Fill in the rest of each row
From 3 directions:
21,-10,20,-13,2,41,-62,-24,12,-32,50,-25,15,14,-53,25,-55,-17,33
2,1,8,13,-15,2,-9,4,-4,-7,7,-19,-2,6,12,-22,8,-14,-4
-18,6,-22,-4,11,13,32,43,4,17,33,8,-11,-16,31,0,47,-6,-23
-2,1,-1,3,-1,-31,17,-15,-7,10,-50,17,0,-1,4,-3,-3,19,-2
1,6,17,39,-45,48,-32,51,-5,-24,94,-80,-13,15,54,-72,54,-72,-24
Cut rows, each with the rest of it:
4,0,8,10,-11,-32,5,-22,-9,2 | -52,5,1,6,2,-14,-10,13,1
-1,2,2,9,-10,11,-4,15,-1,-4 | 23,-18,-4,2,16,-18,17,-17,-8
11,0,23,23,-32,26,-41,8,-3,-26 | 46,-54,-1,18,11,-40,4,-42,0
6,-3,6,-2,1,-13,-5,-21,-2,-2 | -27,7,5,4,-15,7,-22,12,10
-5,0,-10,-13,15,13,6,10,7,5 | 19,11,0,-8,-7,20,2,4,1
19,-5,28,16,-23,-35,-26,-52,-12,-15 | -65,-9,10,20,-20,-18,-45,10,18
-9,3,-12,-3,7,4,17,18,2,10 | 11,8,-5,-8,13,3,21,1,-10

From 2 directions:
5,-21,-4,-4,2,8,17,-22,-15,-28,-7,12,-21,10,-38,2,-4,-12,-15
-2,5,2,18,11,-24,-40,35,12,12,-3,5,45,-1,48,14,-27,39,14
5,-22,-3,14,14,-14,-19,8,-8,-24,-12,22,19,12,-2,17,-33,24,-6
4,-17,0,31,25,-37,-57,42,4,-12,-15,27,62,11,44,30,-59,61,8
Cut rows, each with the rest of it:
-11,46,7,-3,-12,-3,-15,29,29,58,18,-32,22,-23,61,-14,26 | 4,28
16,-65,-9,18,27,-13,-8,-16,-34,-78,-30,53,3,34,-55,32,-60 | 24,-31
2,-13,1,47,34,-56,-90,70,13,-3,-18,32,100,11,83,42,-81 | 93,20
-14,58,7,-28,-32,26,31,-5,25,66,30,-53,-29,-31,24,-38,72 | -45,21
11,-43,-7,4,12,2,12,-26,-27,-55,-18,31,-18,21,-55,14,-26 | -2,-26
-7,29,3,-19,-19,19,25,-10,11,32,16,-29,-25,-16,2,-23,44 | -32,8

From 2 directions:
-4,6,-6,-4,-2,-7,-3,11,1,1,2,3,2,-6,2,4,-4,2,-5
30,-50,31,-1,22,40,23,-72,-9,16,-17,-19,11,28,-8,-13,26,-9,44
-12,14,-18,-14,-2,-19,-6,28,4,6,3,9,8,-17,6,13,-13,7,-13
29,-42,38,16,14,42,18,-70,-9,1,-12,-21,-4,34,-11,-22,28,-13,39
Cut rows, each with the rest of it:
1,-6,-2,-8,4,0,3,-3,0,8,-3,0 | 7,-2,1,4,0,2,4
2,-4,1,-2,2,2,2,-5,-1,2,-2,-1 | 2,1,0,0,1,0,3

From 2 directions:
0,-24,17,30,-6,-3,30,30,-5,33,-14,27,7,-20,11,6,42,-23,17
-30,26,13,10,-24,-16,28,21,12,8,-20,7,2,5,9,-3,27,-24,29
8,29,-30,-47,16,9,-52,-51,4,-52,27,-43,-11,28,-20,-8,-70,42,-34
-9,6,5,6,-8,-5,11,9,3,5,-7,4,1,0,4,-1,12,-9,10
Cut rows, each with the rest of it:
2,-18,11,19,-3 | -1,18,19,-4,22,-8,18,4,-14,7,5,26,-14,10
-8,-14,18,28,-12 | -7,33,32,-1,31,-18,25,6,-16,12,4,43,-27,22
-5,-17,17,27,-9 | -5,30,29,-3,30,-15,25,6,-16,11,5,40,-24,19
-9,-29,31,48,-17 | -10,54,53,-4,53,-28,44,11,-29,20,8,72,-43,35
-8,-8,15,22,-11 | -7,27,26,0,24,-15,20,5,-12,10,3,35,-22,19

From 2 directions:
-37,-12,10,19,30,17,9,-3,1,36,14,2,5,-3,11,-2,-35,20,-36
-34,-8,8,18,33,19,10,-4,2,32,17,7,6,-4,20,-2,-26,22,-37
34,12,-9,-17,-22,-13,-7,2,0,-32,-10,1,-4,1,-3,2,36,-16,29
-11,-8,5,5,-2,-2,-1,2,-2,11,-3,-7,0,3,-14,-1,-21,0,-3
Cut rows, each with the rest of it:
15,14,-8,-5,16,11,5,-5,6,-13,13 | 18,2,-7,39,2,38,8,-6
-28,-17,11,12,-1,-2,0,3,-4,26,-5 | -14,1,5,-28,-2,-47,2,-10
-13,-8,5,6,-1,-1,0,1,-2,12,-3 | -7,0,2,-13,-1,-22,1,-4
-2,-11,5,-2,-29,-19,-9,7,-6,1,-20 | -21,-4,9,-47,-1,-29,-16,21
2,-1,0,-1,-5,-3,-1,1,-1,-2,-3 | -3,-1,1,-6,0,-2,-3,4
46,14,-12,-23,-37,-22,-11,4,-1,-43,-18 | -4,-7,4,-16,2,42,-25,45
-12,-3,3,6,11,7,3,-2,1,11,6 | 2,2,-2,7,-1,-9,8,-13

From 3 directions:
6,-29,-9,25,30,3,-17,-3,6,10,1,-5,-6,-13,-11,7,3,-7,7
18,-21,-10,-18,-19,-2,-7,-1,-13,9,-16,-16,8,10,-5,26,-8,-12,-22
0,9,1,-20,-22,-4,6,0,-5,-2,-5,-2,7,12,5,5,-3,2,-12
-15,-51,-22,19,30,-18,-36,-14,30,20,-5,-13,9,10,-13,24,15,14,-16
-16,-35,-17,8,16,-18,-26,-11,24,15,-5,-10,10,14,-8,19,12,15,-18
Cut rows, each with the rest of it:
26,3,4,-10,-15,13,10,7,-25,-2,-6,-5,-4,-9,-1,5,-13 | -21,1
-22,20,11,33,35,5,5,1,19,-10,23,21,-14,-18,4,-34,11 | 14,34
33,-68,-22,28,34,8,-32,-3,-7,25,-13,-24,-5,-19,-24,34,-4 | -29,-4
-33,-1,-4,7,13,-17,-11,-9,31,1,7,6,7,14,3,-6,16 | 28,-4
-33,-6,-6,10,17,-18,-14,-10,32,3,7,4,7,13,1,-3,16 | 28,-4

From 2 directions:
16,-12,-2,2,-9,-3,-15,2,-6,1,3,19,13,21,-25,-9,-10,8,4
-9,8,-6,-5,-1,-2,5,1,-3,-1,0,-7,-9,-2,4,11,5,-3,0
-14,-2,41,18,38,22,27,-14,38,-1,-12,-37,2,-69,74,-26,12,-13,-17
2,-6,14,8,10,7,3,-4,11,0,-3,-5,6,-16,16,-14,0,-1,-5
Cut rows, each with the rest of it:
8,-3,-10,-3 | -11,-6,-11,4,-10,1,4,14,4,22,-24,3,-6,6,5
0,3,-11,-5 | -8,-5,-4,3,-9,0,3,6,-3,14,-15,9,-1,2,4
10,-7,0,2 | -4,-1,-8,1,-2,1,1,11,8,11,-13,-7,-6,5,2
-11,7,2,-1 | 7,2,10,-2,4,-1,-2,-13,-8,-15,17,5,6,-6,-3

From 2 directions:
-1,-11,3,1,3,7,3,-3,-1,3,6,-6,0,6,7,3,7,-3,7
-5,21,5,5,-16,6,8,-4,-7,-16,37,2,11,35,66,-8,27,-25,-1
2,38,-10,-3,-13,-22,-8,9,3,-13,-15,20,1,-13,-14,-10,-17,8,-24
Cut rows, each with the rest of it:
1,-93,14,2,40,37,9,-13,1,40,-5 | -40,-13,-6,-34,27,8,8,47
-4,80,-7,2,-39,-22,-1,6,-5,-39,28 | 30,16,27,67,-24,12,-22,-34
4,15,-9,-5,0,-18,-9,8,6,0,-30 | 12,-5,-28,-45,-2,-26,18,-16
-3,-30,10,4,8,21,9,-9,-4,8,21 | -17,1,19,26,7,21,-12,21

From 2 directions:
-1,-13,-37,17,1,-18,2,8,-11,-52,-1,1,11,7,-15,20,-16,7,-9
3,12,17,-11,4,-1,-1,1,12,22,-3,-8,-4,-5,-4,-16,7,-13,6
-15,-56,-61,48,-25,27,5,-14,-61,-75,16,49,13,22,39,71,-26,67,-28
Cut rows, each with the rest of it:
9,31,28,-25,15,-21,-2,11 | 34,32,-10,-30,-5,-12,-28,-38,12,-39,15
-7,-17,1,10,-13,29,1,-13 | -20,6,9,23,-3,5,32,18,0,27,-6
5,27,44,-27,8,3,-3,0 | 28,59,-5,-17,-11,-12,-3,-37,19,-27,15

From 2 directions:
28,-7,-44,-39,-61,-42,46,6,-22,-16,30,-23,-5,-41,-3,29,-25,80,37
-30,6,42,40,65,41,-44,-7,23,18,-30,25,8,43,2,-28,29,-80,-36
-49,-8,7,40,90,23,-7,-11,34,40,-21,38,40,54,-10,-18,71,-54,-20
Cut rows, each with the rest of it:
42,-1,-32,-45,-84,-38 | 33,10,-31,-30,30,-34,-23,-53,3,27,-51,78,34
31,-4,-33,-37,-64,-35 | 34,7,-23,-20,26,-25,-13,-41,0,24,-34,69,31
-22,2,21,25,46,23 | -22,-5,17,15,-18,18,11,29,-1,-16,26,-47,-20
31,10,15,-16,-52,0 | -17,7,-20,-29,4,-23,-34,-29,10,2,-51,10,0

From 2 directions:
13,-30,-51,-3,-6,-4,52,-10,17,4,-5,24,5,-60,-13,19,-2,24,22
-1,0,-24,25,9,-14,17,4,-8,0,8,5,0,18,-12,6,13,9,-14
12,-26,-30,-18,-11,5,36,-11,19,4,-9,18,4,-64,-4,13,-10,15,28
5,-9,3,-20,-9,10,3,-6,11,2,-7,3,1,-32,6,1,-11,0,17
Cut rows, each with the rest of it:
-2,4,-12,19,8 | -11,6,4,-8,-1,6,1,0,21,-8,2,10,4,-13
-10,22,35,4,5 | 2,-37,8,-13,-3,4,-17,-4,45,9,-13,2,-17,-17
-16,36,84,-19,-1 | 18,-79,9,-13,-5,-1,-34,-7,57,28,-29,-10,-38,-15

From 3 directions:
-6,19,-14,-5,7,5,16,-17,-3,-23,-5,8,14,-4,-13,-14,18,-13,6
8,-4,7,-24,-12,14,-2,-20,-11,5,22,-1,-12,0,12,22,29,13,1
-21,-18,13,-6,23,-8,2,5,3,4,-18,23,11,18,9,16,6,-6,-11
-32,2,-3,-10,36,-4,22,-14,2,-23,-29,36,32,16,-8,0,25,-24,-6
47,-16,15,3,-55,10,-39,17,-6,44,51,-50,-54,-18,23,19,-28,44,5
Cut rows, each with the rest of it:
16,-48,43,-38,-25,14,-32,-3,-14,50,41,-5,-42,14,50,72,25 | 44,-13
-33,-41,27,7,38,-24,-7,30,13,21,-37,32,14,31,17,24,-18 | -7,-22
-29,-56,42,-9,31,-17,-17,26,8,36,-23,32,1,37,34,49,-5 | 7,-27
3,-18,15,-10,-6,2,-12,3,-3,18,10,-1,-13,6,17,23,4 | 14,-6

From 2 directions:
-15,-24,-25,-13,-13,4,-7,-24,24,20,-1,-13,34,67,-27,11,47,-21,32
1,-40,-4,-38,-59,19,-9,-24,30,42,-17,7,13,99,-11,-6,30,-9,47
3,-17,2,-17,-28,9,-4,-8,11,18,-8,5,1,40,-2,-5,8,-1,19
Cut rows, each with the rest of it:
4,8,7,5,5,-1 | 2,8,-8,-7,1,4,-10,-22,8,-3,-14,6,-10
2,9,4,7,9,-3 | 2,7,-7,-8,2,1,-7,-22,5,-1,-11,4,-11
4,14,8,10,14,-4 | 3,11,-12,-13,3,3,-12,-36,10,-2,-19,8,-17
-1,-1,-1,0,0,0 | 0,-1,1,1,0,-1,2,3,-1,1,2,-1,1
2,-12,2,-12,-21,7 | -2,-6,8,13,-6,4,0,29,-1,-4,5,-1,14
